Small tables with named rows and columns. After each table, cells are looked up by row and column.

Nor:
          Mesob  Sekunu   Kikad     Rez  Maduko  Dilozo  Gofened     Puz     Ras  Meruvu
Fel       -4033  -37300    8455    5964  -12020   15831    -2536  -55813    4000    2395
Vorome   -10288    1820   14016   24371    3792  -25941   -10990   24685    4184   -8719
Bug        7418   63752  -54119   14716   23011    2304    48978   55902    4612    -940
Zamirop  -11179   -1996   84319   21356   26996    -707   -28020   29879   11655   -4438
Lupofik    7065  -17184  -51408   -1005   -3356    2849   -25457  -18606   20545   27207
Leluv     -8275     396  -21064    5037  -13671  -36447   -10802    1620    5287   -3535
Noz      -15454   66583   16182   14118   -1517   -9723    27209    7447   -2983   19535
Talabuz   20930  -29710   13988   20955     719  -17748    10155   21757   25479  -14937
Balikat   -4717   -9110   24063  -14159    8757   11424   -52898   52781  -28250  -11630

What is the Meruvu of Balikat in Nor?
-11630
What is the Ras of Leluv in Nor?
5287
What is the Meruvu of Zamirop in Nor?
-4438
What is the Dilozo of Noz in Nor?
-9723
What is the Gofened of Lupofik in Nor?
-25457
What is the Sekunu of Talabuz in Nor?
-29710
What is the Kikad of Vorome in Nor?
14016
What is the Sekunu of Fel in Nor?
-37300
What is the Puz of Vorome in Nor?
24685
What is the Gofened of Zamirop in Nor?
-28020
What is the Gofened of Vorome in Nor?
-10990
What is the Gofened of Balikat in Nor?
-52898
What is the Ras of Lupofik in Nor?
20545
What is the Meruvu of Vorome in Nor?
-8719

Migul.csv
,Gitid,Dadubom,Tusuva,Ruf,Bibeme,Lamufom
Puf,211,245,111,66,95,132
Gomubo,199,234,234,115,71,145
Sig,205,33,247,135,157,150
Neman,84,114,128,136,126,65

What is the Lamufom of Sig in Migul? 150
What is the Dadubom of Sig in Migul? 33
What is the Lamufom of Neman in Migul? 65
What is the Dadubom of Gomubo in Migul? 234
What is the Bibeme of Gomubo in Migul? 71
What is the Lamufom of Gomubo in Migul? 145
What is the Tusuva of Neman in Migul? 128
What is the Gitid of Gomubo in Migul? 199
What is the Ruf of Sig in Migul? 135

Boni:
|  | Kuv | Mikuf | Segimul | Pef | Sir | Nat | Gegi |
|---|---|---|---|---|---|---|---|
| Zab | -59.081 | -6.398 | 4.958 | 20.168 | 49.045 | -36.850 | 79.371 |
| Taf | -2.405 | -1.227 | 12.476 | -0.891 | -48.797 | -34.377 | 12.958 |
| Pupidum | 65.647 | -4.564 | -4.516 | -51.159 | 11.787 | -33.982 | 1.020 |
| Roliz | 43.332 | -1.351 | 45.854 | -45.571 | 38.067 | -19.618 | -11.258 |
| Disat | 42.633 | -2.003 | -9.521 | -58.995 | 26.400 | -50.012 | 63.181 |
| Sevuv | 64.961 | 11.260 | 71.243 | 24.187 | 2.142 | 59.281 | -12.846 |
| Zor | -46.824 | 20.880 | 40.272 | -10.587 | 40.373 | 2.924 | -10.432 |
| Bep | -0.112 | -23.676 | 9.620 | 40.449 | 2.283 | -12.615 | 9.020 |
| Kimezup | -32.804 | -3.562 | -6.390 | 39.970 | -3.117 | -12.630 | -2.215 |
| Numo | 13.176 | -18.027 | 5.890 | 19.586 | 52.921 | -15.003 | 26.023 |

Segimul of Roliz = 45.854
Sir of Bep = 2.283
Mikuf of Disat = -2.003
Kuv of Pupidum = 65.647
Nat of Zor = 2.924
Pef of Pupidum = -51.159
Segimul of Zor = 40.272
Gegi of Kimezup = -2.215
Mikuf of Pupidum = -4.564
Mikuf of Zor = 20.880
Mikuf of Kimezup = -3.562
Nat of Kimezup = -12.630
Kuv of Zab = -59.081
Sir of Zab = 49.045
Mikuf of Taf = -1.227
Gegi of Sevuv = -12.846
Kuv of Kimezup = -32.804
Nat of Pupidum = -33.982
Row with the largest Nat: Sevuv

Ruz =
	Fekof	Topumil	Safuvap
Zamep	-78	-68	-30
Tinal	54	-60	-12
Numiz	8	82	25
Diduvam	-46	-86	61
Nup	-50	49	-40
Sefiti	84	45	3

Nup, Safuvap -> -40
Diduvam, Safuvap -> 61
Sefiti, Topumil -> 45
Tinal, Safuvap -> -12
Diduvam, Topumil -> -86
Diduvam, Fekof -> -46
Zamep, Topumil -> -68
Numiz, Fekof -> 8
Tinal, Fekof -> 54
Nup, Topumil -> 49
Tinal, Topumil -> -60
Zamep, Fekof -> -78
Zamep, Safuvap -> -30
Nup, Fekof -> -50
Row with the largest Topumil: Numiz

Lagu:
	Bekati	Fivoru	Fozupad
Rutifa	0.000	0.285	0.344
Div	0.145	0.282	0.257
Lop	0.390	0.382	0.829
Selebar	0.133	0.305	0.672

Div, Fozupad -> 0.257
Lop, Fozupad -> 0.829
Selebar, Bekati -> 0.133
Div, Bekati -> 0.145
Rutifa, Bekati -> 0.000
Selebar, Fozupad -> 0.672
Div, Fivoru -> 0.282
Rutifa, Fivoru -> 0.285
Rutifa, Fozupad -> 0.344

Luripur:
,Ruvevi,Nef,Dok,Rumib,Meti,Ses
Kituro,38329,61183,27297,87335,69320,82163
Gokur,69101,27554,82966,52024,63704,23103
Nuzig,81007,64304,47456,79285,43035,82047
Kas,72659,63063,66787,34539,22405,57271

What is the Dok of Kas in Luripur? 66787
What is the Nef of Nuzig in Luripur? 64304
What is the Meti of Kas in Luripur? 22405
What is the Meti of Nuzig in Luripur? 43035
What is the Dok of Nuzig in Luripur? 47456
What is the Dok of Gokur in Luripur? 82966
What is the Ses of Kituro in Luripur? 82163
What is the Ses of Kas in Luripur? 57271
What is the Meti of Gokur in Luripur? 63704
What is the Dok of Kituro in Luripur? 27297
What is the Ses of Gokur in Luripur? 23103
What is the Nef of Kas in Luripur? 63063

Rugo =
        Leg  Sumeb  Ridodul  Latumis
Mavila  166      7      236      156
Mos     107    220       57      121
Tava    139     95      175      150

What is the Latumis of Mavila in Rugo? 156
What is the Sumeb of Mavila in Rugo? 7
What is the Ridodul of Mos in Rugo? 57
What is the Latumis of Mos in Rugo? 121
What is the Leg of Tava in Rugo? 139
What is the Ridodul of Mavila in Rugo? 236
What is the Leg of Mos in Rugo? 107

Ded:
	Natazek	Netife	Nat	Zisu	Kolu	Tiv	Sigade	Ponu	Vevolab	Guvomuk
Toz	0.8	-1.0	-2.4	7.7	-0.9	0.5	-0.5	1.6	-1.1	-3.3
Davuka	-1.1	-2.3	-2.8	7.7	-2.9	0.1	0.7	1.9	-3.6	-2.8
Voteb	-3.4	1.7	0.5	2.8	-0.1	-2.4	-3.2	2.0	-5.8	-3.2
Taroz	1.1	-1.1	-1.0	3.2	-2.3	2.4	3.9	0.8	3.3	1.5
Zaz	-4.6	3.7	-0.6	-0.1	1.0	-0.4	-1.6	0.6	-3.2	-1.1
Sotovud	2.8	3.8	1.0	-1.2	0.4	3.2	-3.0	0.1	4.2	0.2
Leg	1.1	-0.5	-2.4	3.4	-2.1	3.5	2.4	0.2	2.6	0.6
Rorut	-2.0	1.5	-0.3	-2.9	2.0	0.6	3.9	-1.2	2.5	3.2
Mugago	0.2	-3.5	0.7	1.2	-3.2	-0.6	2.3	1.2	-2.0	0.7
Gon	2.2	-0.8	0.1	-3.7	-0.3	3.2	4.2	-1.6	5.6	4.5

Kolu of Mugago is -3.2
Sigade of Rorut is 3.9
Kolu of Leg is -2.1
Netife of Leg is -0.5
Guvomuk of Davuka is -2.8
Ponu of Gon is -1.6
Sigade of Toz is -0.5
Ponu of Rorut is -1.2
Zisu of Gon is -3.7
Kolu of Sotovud is 0.4
Row with the largest Netife: Sotovud

Bovef =
,Kar,Zar,Zukefi,Tar,Lebis,Peti
Lat,7.61,3.58,5.85,2.49,4.77,6.19
Puze,7.58,3.69,5.81,2.22,4.85,6.04
Fis,0.67,4.57,2.52,5.75,3.20,2.24
Kom,6.96,3.37,5.89,4.50,4.64,6.35
Dola,2.02,4.01,2.96,6.05,3.50,3.46
Tufive,0.77,5.04,2.35,4.63,3.47,1.74
Dil,7.98,3.44,6.10,2.52,4.93,6.38
Gorona,8.41,3.20,6.44,3.31,5.04,6.95
Gofe,0.51,5.12,2.02,4.86,3.63,1.66
Rog,7.23,3.78,5.72,2.40,4.74,5.76
Suz,1.66,4.11,2.91,5.92,3.40,3.01
Kunete,2.60,5.10,3.19,3.68,4.25,2.80

Tar of Dil = 2.52
Zukefi of Dil = 6.10
Kar of Tufive = 0.77
Zukefi of Kunete = 3.19
Tar of Puze = 2.22
Lebis of Gorona = 5.04
Kar of Gofe = 0.51
Kar of Rog = 7.23
Zar of Kom = 3.37
Row with the largest Kar: Gorona

